[[-20  20   6 -28  27  -8   3  -9  -8  16  10 -11 -12 -36  14   3]
 [ 15  10   8  31  34  53  13  23   7 -10  -9   1 -15 -19   2 -30]
 [  9 -12  -7  35 -27  19  -4   1  14 -13  -8  19  21  44  -2  -3]
 [ -1 -19  10 -20  42  -3  16   6 -10  32   6 -25 -33 -21  34   4]
 [  5   6   1  46  23  56  10  22   9 -12 -23   8  -6 -10  -4 -32]]
:
[[ -1 -19  10 -20  42  -3  16   6 -10  32   6 -25 -33 -21  34   4]
 [ 15  10   8  31  34  53  13  23   7 -10  -9   1 -15 -19   2 -30]
 [-20  20   6 -28  27  -8   3  -9  -8  16  10 -11 -12 -36  14   3]
 [  5   6   1  46  23  56  10  22   9 -12 -23   8  -6 -10  -4 -32]
 [  9 -12  -7  35 -27  19  -4   1  14 -13  -8  19  21  44  -2  -3]]

[[ -6  10  35  15 -13 -22 -19]
 [ -4   9  33  15 -13 -20 -16]
 [  3 -10 -34 -16  13  21  17]
 [ -4   9  31  14 -12 -19 -16]
 [ -6  12  43  19 -17 -27 -21]
 [ -2   4  16   7  -6  -9  -7]
 [ -4   6  24  11  -9 -15 -12]
 [  8 -12 -43 -19  16  28  24]]
:
[[ -6  12  43  19 -17 -27 -21]
 [ -6  10  35  15 -13 -22 -19]
 [ -4   9  33  15 -13 -20 -16]
 [ -4   9  31  14 -12 -19 -16]
 [ -4   6  24  11  -9 -15 -12]
 [ -2   4  16   7  -6  -9  -7]
 [  3 -10 -34 -16  13  21  17]
 [  8 -12 -43 -19  16  28  24]]

[[ 46  -3  18  14 -31  36 -30  16 -39]
 [ 43 -26 -24   1  -8  22 -28  18 -53]
 [  5 -31  17  -3  39  45 -24  32  34]]
:
[[ 46  -3  18  14 -31  36 -30  16 -39]
 [  5 -31  17  -3  39  45 -24  32  34]
 [ 43 -26 -24   1  -8  22 -28  18 -53]]

[[-10   3  -4   0   4   3  -1  -7   6  -1  -2  -4   0  -3   2]
 [-32  32 -16   0  16  17   9 -36  24   7 -17  -4   8 -14  -3]
 [-26  32 -14  -1  15  13  12 -30  20   7 -12   0  10  -9  -5]
 [-10   9  -5   1   5   6   3 -14   8   4  -7  -2   1  -6  -2]
 [-22  21 -12  -2  13  13   8 -30  16   9 -13  -4   2 -10  -7]
 [-31  38 -18  -1  18  18  13 -42  24  12 -20  -2   9 -15  -9]]
:
[[-10   3  -4   0   4   3  -1  -7   6  -1  -2  -4   0  -3   2]
 [-10   9  -5   1   5   6   3 -14   8   4  -7  -2   1  -6  -2]
 [-22  21 -12  -2  13  13   8 -30  16   9 -13  -4   2 -10  -7]
 [-26  32 -14  -1  15  13  12 -30  20   7 -12   0  10  -9  -5]
 [-32  32 -16   0  16  17   9 -36  24   7 -17  -4   8 -14  -3]
 [-31  38 -18  -1  18  18  13 -42  24  12 -20  -2   9 -15  -9]]

[[ -2  22 -20 -50  -6  15   1  45   1  -1  59  12  25 -31 -26   8]
 [ -2  19 -19 -53   0  -1   6  53   7 -16  48  17  26 -17 -15  11]]
:
[[ -2  19 -19 -53   0  -1   6  53   7 -16  48  17  26 -17 -15  11]
 [ -2  22 -20 -50  -6  15   1  45   1  -1  59  12  25 -31 -26   8]]

[[ 26 -42 -15 -34  20]
 [-13  23  26 -29 -22]
 [ 11  36 -27   9  30]
 [ 22  -1  -6  -2  -2]
 [ 15 -24 -23  45  -4]
 [ 24   4  -4 -27  32]
 [ 18  47  42  19  13]
 [ 47 -14  51 -29 -41]
 [ 19   6  19 -19 -35]
 [ 21  34 -25   7  20]
 [-23   9  15  28 -32]]
:
[[ 47 -14  51 -29 -41]
 [ 18  47  42  19  13]
 [-13  23  26 -29 -22]
 [ 19   6  19 -19 -35]
 [-23   9  15  28 -32]
 [ 24   4  -4 -27  32]
 [ 22  -1  -6  -2  -2]
 [ 26 -42 -15 -34  20]
 [ 15 -24 -23  45  -4]
 [ 21  34 -25   7  20]
 [ 11  36 -27   9  30]]
